Below is a small trained network, with its code and all its weights. Each question gives an input and a class and asks what happens when units are switched off, that is, made to give their printed mean instead of their output.

import numpy as np


def w(rows, s, z=0):
    codes = np.array(rows[::2]) - 128.0
    scale = np.full(codes.shape[1], s)
    scale[-1] = z or s
    return codes * scale


def norm(h):
    return h / np.sqrt((h * h).mean(-1, keepdims=True) + 1e-5)


def f(y):
    return np.maximum(y, 0)


def log_softmax(a):
    a = a - a.max(-1, keepdims=True)
    return a - np.log(np.exp(a).sum(-1, keepdims=True))


def net(x, mask):
    res = np.array(x, float).reshape(1, 8) / 4 @ E
    u = 0
    for l in range(2):
        y = f(norm(res) @ A[l][:, :-1].T + A[l][:, -1])
        res = res + np.where(mask[u : u + 15], y, B[l][:, -1]) @ B[l][:, :-1]
        u += 15
    return log_softmax(norm(res)[-1] @ U[:, :-1].T + U[:, -1])


A, B = {}, {}
E = w([
[154,95,139,135,186,125,216,220,174,220,86,48],'x0',
[34,140,120,145,191,112,53,86,158,100,117,119],'x1',
[123,107,133,139,170,201,188,199,148,36,31,65],'x2',
[87,145,119,95,185,128,75,190,136,163,151,99],'x3',
[87,154,114,186,121,169,162,183,85,99,110,182],'x4',
[194,101,126,80,48,161,105,191,96,79,119,39],'x5',
[126,110,143,17,2,183,170,145,83,170,125,162],'x6',
[110,138,124,39,151,99,153,177,97,158,217,113],'x7',
],0.006)
A[0] = w([
[130,133,134,115,122,107,120,143,122,75,157,56,141],'0.n0',
[154,127,134,129,128,153,109,135,123,96,111,171,140],'0.n1',
[154,126,132,134,92,150,146,86,121,65,104,214,48],'0.n2',
[152,126,124,94,81,134,107,124,125,132,136,91,29],'0.n3',
[191,126,134,62,118,121,115,92,129,187,157,160,93],'0.n4',
[184,122,131,130,170,138,248,82,164,100,65,98,55],'0.n5',
[171,131,129,51,82,155,202,242,100,118,163,132,126],'0.n6',
[142,134,103,110,99,145,114,127,131,101,137,154,1],'0.n7',
[168,126,135,223,171,157,127,195,148,143,51,115,78],'0.n8',
[128,128,125,108,109,127,108,121,120,111,141,148,115],'0.n9',
[100,132,125,192,244,125,189,119,145,134,118,181,101],'0.n10',
[158,125,130,64,174,138,77,141,129,53,138,80,129],'0.n11',
[105,130,132,148,146,128,149,128,144,168,109,150,108],'0.n12',
[121,111,134,128,165,112,130,162,127,127,145,120,61],'0.n13',
[51,131,129,56,100,182,91,166,141,184,70,141,121],'0.n14',
],0.015,0.0032)
B[0] = w([
[76,140,102,120,163,144,98,125,127,96,125,116,169],'0.n0',
[97,162,121,163,118,110,101,133,132,127,127,139,155],'0.n1',
[100,175,121,212,111,166,16,147,89,153,162,121,183],'0.n2',
[106,118,149,111,185,119,141,109,147,143,135,152,167],'0.n3',
[193,162,79,91,175,122,157,149,173,136,201,139,194],'0.n4',
[138,52,99,46,78,136,181,157,112,84,87,47,193],'0.n5',
[109,111,157,84,76,54,249,136,31,144,123,76,250],'0.n6',
[141,110,182,160,121,134,121,84,116,132,103,142,150],'0.n7',
[213,147,81,123,71,152,180,184,129,137,152,44,206],'0.n8',
[133,115,160,133,111,140,149,93,134,171,100,112,158],'0.n9',
[78,139,125,121,244,94,111,98,171,105,139,199,212],'0.n10',
[100,160,83,171,203,125,96,176,121,98,153,140,183],'0.n11',
[112,141,163,124,179,94,90,94,114,114,152,120,158],'0.n12',
[111,158,121,137,123,161,107,103,93,124,153,150,153],'0.n13',
[76,63,159,112,180,97,145,134,72,68,83,132,196],'0.n14',
],0.015,0.016)
A[1] = w([
[164,14,184,75,100,113,204,59,226,133,11,111,40],'1.n0',
[185,120,133,142,112,131,100,110,175,144,134,134,73],'1.n1',
[74,112,174,112,241,124,74,97,174,126,110,246,49],'1.n2',
[89,128,217,182,41,171,80,80,88,156,71,164,42],'1.n3',
[196,151,123,73,59,130,130,100,207,223,176,181,6],'1.n4',
[164,85,136,80,133,169,82,86,148,179,152,91,97],'1.n5',
[118,108,69,89,98,202,48,140,172,106,108,111,69],'1.n6',
[69,174,173,172,203,133,142,122,153,136,94,180,98],'1.n7',
[110,131,117,136,159,134,127,158,119,147,157,141,116],'1.n8',
[187,187,159,138,168,121,165,143,160,169,157,159,55],'1.n9',
[92,105,195,189,52,147,96,103,88,174,86,176,40],'1.n10',
[173,92,132,80,103,153,130,173,130,129,96,129,40],'1.n11',
[123,108,118,159,131,122,105,142,206,104,62,61,73],'1.n12',
[141,157,79,138,127,219,115,183,166,65,93,136,14],'1.n13',
[160,75,140,106,83,159,180,112,148,135,79,122,48],'1.n14',
],0.012,0.0019)
B[1] = w([
[62,172,154,94,65,24,140,165,10,131,145,157,175],'1.n0',
[112,121,129,85,148,152,165,117,122,171,180,114,135],'1.n1',
[50,167,96,121,188,66,113,120,128,81,142,193,255],'1.n2',
[139,202,142,182,31,217,127,64,39,151,160,143,170],'1.n3',
[246,123,178,121,97,97,97,133,188,167,93,131,154],'1.n4',
[138,154,121,157,122,81,168,163,154,133,118,214,139],'1.n5',
[166,196,123,204,171,205,201,121,174,124,103,122,147],'1.n6',
[112,130,110,64,151,116,81,109,144,101,160,149,206],'1.n7',
[102,57,183,102,61,146,170,17,194,76,3,184,177],'1.n8',
[147,109,170,125,87,114,55,152,150,150,94,171,170],'1.n9',
[115,183,199,131,72,233,82,51,98,169,129,92,164],'1.n10',
[68,82,163,171,157,96,156,102,122,155,120,138,154],'1.n11',
[136,76,123,170,77,154,108,205,127,168,115,129,155],'1.n12',
[147,28,129,149,120,160,109,103,205,187,115,132,162],'1.n13',
[124,114,194,81,211,128,132,109,96,122,117,126,159],'1.n14',
],0.016,0.012)
U = w([
[162,77,61,206,139,213,117,189,219,115,95,56,42],'0',
[254,153,178,98,76,74,105,112,198,205,149,183,6],'1',
[41,160,108,108,220,78,62,81,168,63,141,216,219],'2',
[116,77,139,51,104,67,249,180,46,114,116,41,220],'3',
[100,212,185,195,31,220,64,41,43,158,147,134,74],'4',
],0.0092,0.0021)

Each question gives the input, the list of numbers given to net, and the class t.
The units are the neurons (one row each of A and B). Each row of codes is followed by its name. A weight is (code - 128) times the scale printed after its matrix; where a second scale follows, it is the last column's (A, B and U).
mask holds one flag per neuron, layer by layer. A switched-off neuron (its flag False) gives its mean, the last column of its row in B, instead of its output. The means were averaged over made-up inputs and are rounded, as every weight is.
A unit's drop is (log p(t) with every unit on - log p(t) with that unit switched off) / (log p(t) with every unit on - log p(t) with every unit switched off).
The circuit of an input: a set's keep is (log p(t) with only the set's units on - log p(t) with every unit switched off) / (log p(t) with every unit on - log p(t) with every unit switched off). Starting from the 12 units with the biggest drops (on a tie, the unit counted first), units are removed one at a time, each time the one whose removal leaves the highest keep (on an exact tie, the one counted first), for as long as the keep stays at least 0.8.
units of the circuit, in order: the units of the circuit, biggest drop first
most important unit: the unit with the biggest drop
top k neurons: the k neurons with the biggest drops, biggest first
k most important neurons of layer l: the k neurons of layer l with the biggest drops, biggest first
input [-3,2,-4,1,7,-6,5,-2], class 4: units of the circuit, in order	[0.n2]
input [-5,-6,-3,4,-6,2,-2,-8], class 1: units of the circuit, in order	[0.n14; 0.n4; 1.n4; 0.n0]
input [6,-1,7,7,1,-5,-6,8], class 2: top 2 neurons	[0.n10; 0.n6]
input [-3,-8,-8,-5,-6,-8,-1,-5], class 1: units of the circuit, in order	[0.n4; 1.n4; 0.n14]
input [1,3,8,1,3,-3,1,-6], class 0: top 2 neurons	[0.n6; 0.n8]
input [1,1,1,-2,-3,-4,-2,-5], class 0: 2 most important neurons of layer 0	[0.n6; 0.n8]
input [0,1,-1,-2,5,7,6,-3], class 4: units of the circuit, in order	[0.n2; 0.n5]
input [-4,-6,-7,3,7,-2,-2,-1], class 4: top 3 neurons	[0.n2; 0.n10; 0.n8]
input [-7,-7,-1,3,-7,-4,5,5], class 1: top 3 neurons	[0.n4; 0.n5; 1.n4]
input [-2,-4,-7,-1,-1,6,-6,5], class 1: top 2 neurons	[0.n4; 0.n10]
input [4,5,1,6,-3,2,2,0], class 2: 3 most important neurons of layer 0	[0.n6; 0.n5; 0.n11]
input [-6,1,-1,1,-7,-7,4,7], class 1: top 3 neurons	[0.n4; 0.n10; 1.n4]
input [1,3,4,-8,-6,-2,-6,-5], class 3: 4 most important neurons of layer 0	[0.n5; 0.n11; 0.n4; 0.n0]
input [-3,-6,-3,8,-8,4,-5,5], class 2: units of the circuit, in order	[0.n11]
input [7,-1,3,6,-4,6,-5,-4], class 0: top 2 neurons	[0.n6; 0.n11]
input [-1,-4,-4,4,8,6,-2,-8], class 4: top 3 neurons	[0.n2; 0.n4; 0.n5]
input [-3,-6,8,3,7,-4,-2,-5], class 0: 2 most important neurons of layer 0	[0.n8; 0.n6]
input [8,8,4,-8,3,-8,-1,-8], class 3: top 4 neurons	[0.n5; 0.n8; 1.n0; 0.n11]
input [-5,-8,-3,-4,-2,4,0,-2], class 4: 2 most important neurons of layer 0	[0.n2; 0.n8]
input [-2,4,-6,-8,-1,-6,7,2], class 1: 2 most important neurons of layer 0	[0.n4; 0.n10]
input [5,-1,0,-1,6,0,-7,-8], class 0: most important unit	0.n8
input [1,4,5,6,1,5,-4,4], class 0: 2 most important neurons of layer 1	[1.n2; 1.n13]
input [2,-1,-3,1,-2,4,1,-8], class 1: 2 most important neurons of layer 0	[0.n6; 0.n14]
input [4,-3,-5,-3,-5,-1,2,-4], class 1: top 2 neurons	[0.n4; 0.n6]
input [6,2,4,1,-5,5,-6,-7], class 0: top 2 neurons	[0.n6; 0.n11]
